Below are the code and all the weights of a small trained network. Each question names an input and a target symbol and asks about switching units off, where a switched-off unit gives its printed mean instead of its output.

import numpy as np


def w(rows, s, z=0):
    codes = np.array(rows[::2]) - 128.0
    scale = np.full(codes.shape[1], s)
    scale[-1] = z or s
    return codes * scale


def norm(h):
    return h / np.sqrt((h * h).mean(-1, keepdims=True) + 1e-5)


def f(y):
    return y / 2 * (1 + np.tanh(0.7978845608 * (y + 0.044715 * y**3)))


def softmax(a):
    e = np.exp(a - a.max(-1, keepdims=True))
    return e / e.sum(-1, keepdims=True)


def log_softmax(a):
    a = a - a.max(-1, keepdims=True)
    return a - np.log(np.exp(a).sum(-1, keepdims=True))


def net(x, mask):
    ids = ['αβγεζλξπστω'.index(c) for c in x.split()]
    T = len(ids)
    res = E[ids] + P[:T]
    r = norm(res)
    for j in range(2):
        rows = slice(3 * j, 3 * j + 3)
        q, k, v = (r @ M[0][rows].T for M in (Q, K, V))
        z = softmax(np.where(np.tri(T) > 0, q @ k.T / 3**0.5, -1e9)) @ v
        o = O[0][rows]
        res = res + np.where(mask[j], z, o[:, -1]) @ o[:, :-1]
    y = f(norm(res) @ A[0][:, :-1].T + A[0][:, -1])
    res = res + np.where(mask[2:14], y, B[0][:, -1]) @ B[0][:, :-1]
    return log_softmax(norm(res)[-1] @ U[:, :-1].T + U[:, -1])


Q, K, V, O, A, B = {}, {}, {}, {}, {}, {}
E = w([
[132,95,35,85,147],'α',
[113,183,37,40,192],'β',
[236,155,100,169,111],'γ',
[121,156,96,75,200],'ε',
[162,176,81,42,152],'ζ',
[105,115,47,68,173],'λ',
[98,126,7,55,157],'ξ',
[103,120,52,32,153],'π',
[161,133,98,58,165],'σ',
[189,149,70,83,157],'τ',
[164,118,104,99,182],'ω',
],0.012)
P = w([
[111,139,177,179,90],'0',
[117,225,137,61,91],'1',
[216,125,6,81,230],'2',
[136,90,177,139,127],'3',
[89,184,141,55,97],'4',
[210,136,59,161,209],'5',
],0.022)
Q[0] = w([
[127,165,117,9,168],'head 0',
[206,76,112,164,102],'head 0',
[127,166,231,57,96],'head 0',
[149,87,230,44,119],'head 1',
[215,155,172,179,237],'head 1',
[129,232,95,92,40],'head 1',
],0.011)
K[0] = w([
[145,113,123,29,214],'head 0',
[151,208,242,108,1],'head 0',
[176,38,100,146,173],'head 0',
[27,47,205,132,205],'head 1',
[170,136,82,52,192],'head 1',
[51,210,104,237,85],'head 1',
],0.0094)
V[0] = w([
[96,116,145,104,82],'head 0',
[40,95,101,139,189],'head 0',
[57,153,103,204,115],'head 0',
[66,49,223,176,193],'head 1',
[162,33,70,224,84],'head 1',
[216,103,237,87,2],'head 1',
],0.009)
O[0] = w([
[96,91,117,130,136,175],'head 0',
[157,140,122,115,132,15],'head 0',
[137,71,154,90,149,26],'head 0',
[96,64,181,108,92,2],'head 1',
[30,92,159,192,253,14],'head 1',
[155,79,169,67,189,92],'head 1',
],0.013,0.0021)
A[0] = w([
[141,101,150,147,61,63],'neuron 0',
[56,202,163,172,189,56],'neuron 1',
[107,191,167,34,118,30],'neuron 2',
[156,170,3,94,195,146],'neuron 3',
[161,111,198,230,115,141],'neuron 4',
[217,138,222,185,74,84],'neuron 5',
[39,214,188,158,84,2],'neuron 6',
[151,219,24,58,138,12],'neuron 7',
[120,91,165,97,97,79],'neuron 8',
[217,140,159,99,68,157],'neuron 9',
[88,79,227,112,148,147],'neuron 10',
[127,98,58,208,221,208],'neuron 11',
],0.013,0.0065)
B[0] = w([
[93,120,129,148,156,126],'neuron 0',
[99,164,78,48,86,136],'neuron 1',
[111,36,162,190,70,167],'neuron 2',
[149,189,181,148,150,250],'neuron 3',
[163,63,132,231,133,132],'neuron 4',
[70,110,242,157,108,135],'neuron 5',
[82,11,54,114,201,130],'neuron 6',
[155,89,117,220,166,232],'neuron 7',
[99,170,119,119,132,141],'neuron 8',
[102,128,77,96,166,180],'neuron 9',
[140,202,88,157,146,177],'neuron 10',
[205,79,85,91,40,204],'neuron 11',
],0.013,0.014)
U = w([
[219,133,87,89,185,133],'α',
[140,208,70,153,58,108],'β',
[144,78,173,234,69,142],'γ',
[121,82,77,98,2,109],'ε',
[6,181,76,233,163,44],'ζ',
[170,64,176,38,126,153],'λ',
[53,143,193,133,89,254],'ξ',
[65,26,66,149,166,178],'π',
[112,212,188,56,210,75],'σ',
[92,132,214,197,220,94],'τ',
[58,149,29,53,150,124],'ω',
],0.017,0.0075)

Each question gives the input, a string of symbols that net reads in full, and the target symbol t.
The units are the heads (3 rows each of Q, K, V and O) and the neurons (one row each of A and B). Each row of codes is followed by its name. A weight is (code - 128) times the scale printed after its matrix; where a second scale follows, it is the last column's (O, A, B and U).
mask holds one flag per unit, heads first, then neurons. A switched-off unit (its flag False) gives its mean, the last column of its rows in O or B, instead of its output. The means were averaged over made-up inputs and are rounded, as every weight is.
A unit's drop is (log p(t) with every unit on - log p(t) with that unit switched off) / (log p(t) with every unit on - log p(t) with every unit switched off).
The circuit of an input: a set's keep is (log p(t) with only the set's units on - log p(t) with every unit switched off) / (log p(t) with every unit on - log p(t) with every unit switched off). Starting from the 12 units with the biggest drops (on a tie, the unit counted first), units are removed one at a time, each time the one whose removal leaves the highest keep (on an exact tie, the one counted first), for as long as the keep stays at least 0.8.
units of the circuit, in order: the units of the circuit, biggest drop first
k most important neurons: the k neurons with the biggest drops, biggest first
heads that matter: for each layer, one digit per head in row order, 1 if its drop is at least 0.15 and else 0, layers parted by /
input γ π ω α γ, target σ: units of the circuit, in order	(head 1; neuron 7)
input σ τ π β α, target λ: heads that matter	01
input ξ τ γ α, target π: units of the circuit, in order	(head 1; neuron 3)
input λ τ ω ζ ω, target π: heads that matter	01
input ω τ ε α, target π: units of the circuit, in order	(neuron 3; head 1)
input σ π π ζ λ, target λ: units of the circuit, in order	(head 1)
input ζ τ τ β, target β: units of the circuit, in order	(head 1; neuron 11)
input λ ω ω ω, target τ: 3 most important neurons	(neuron 11; neuron 10; neuron 4)
input λ σ α π σ, target π: units of the circuit, in order	(head 1; neuron 6)
input γ τ α λ, target ζ: units of the circuit, in order	(head 1; neuron 10; neuron 11)
input π γ γ γ ξ, target γ: heads that matter	00
input ω ξ α γ ξ, target ξ: heads that matter	01
input ε ζ β σ τ, target ε: heads that matter	01
input ε σ α π σ, target ε: units of the circuit, in order	(head 1)
input τ ζ α ζ τ, target τ: heads that matter	01
input ζ γ ε ζ, target λ: 2 most important neurons	(neuron 5; neuron 3)
input π λ β α ω, target γ: heads that matter	00
input ζ ζ σ ζ, target λ: heads that matter	01
input τ γ ξ π, target ω: 2 most important neurons	(neuron 3; neuron 7)
input π ε γ τ σ, target γ: units of the circuit, in order	(neuron 2)
input π σ ξ π β, target γ: units of the circuit, in order	(neuron 2; neuron 7)
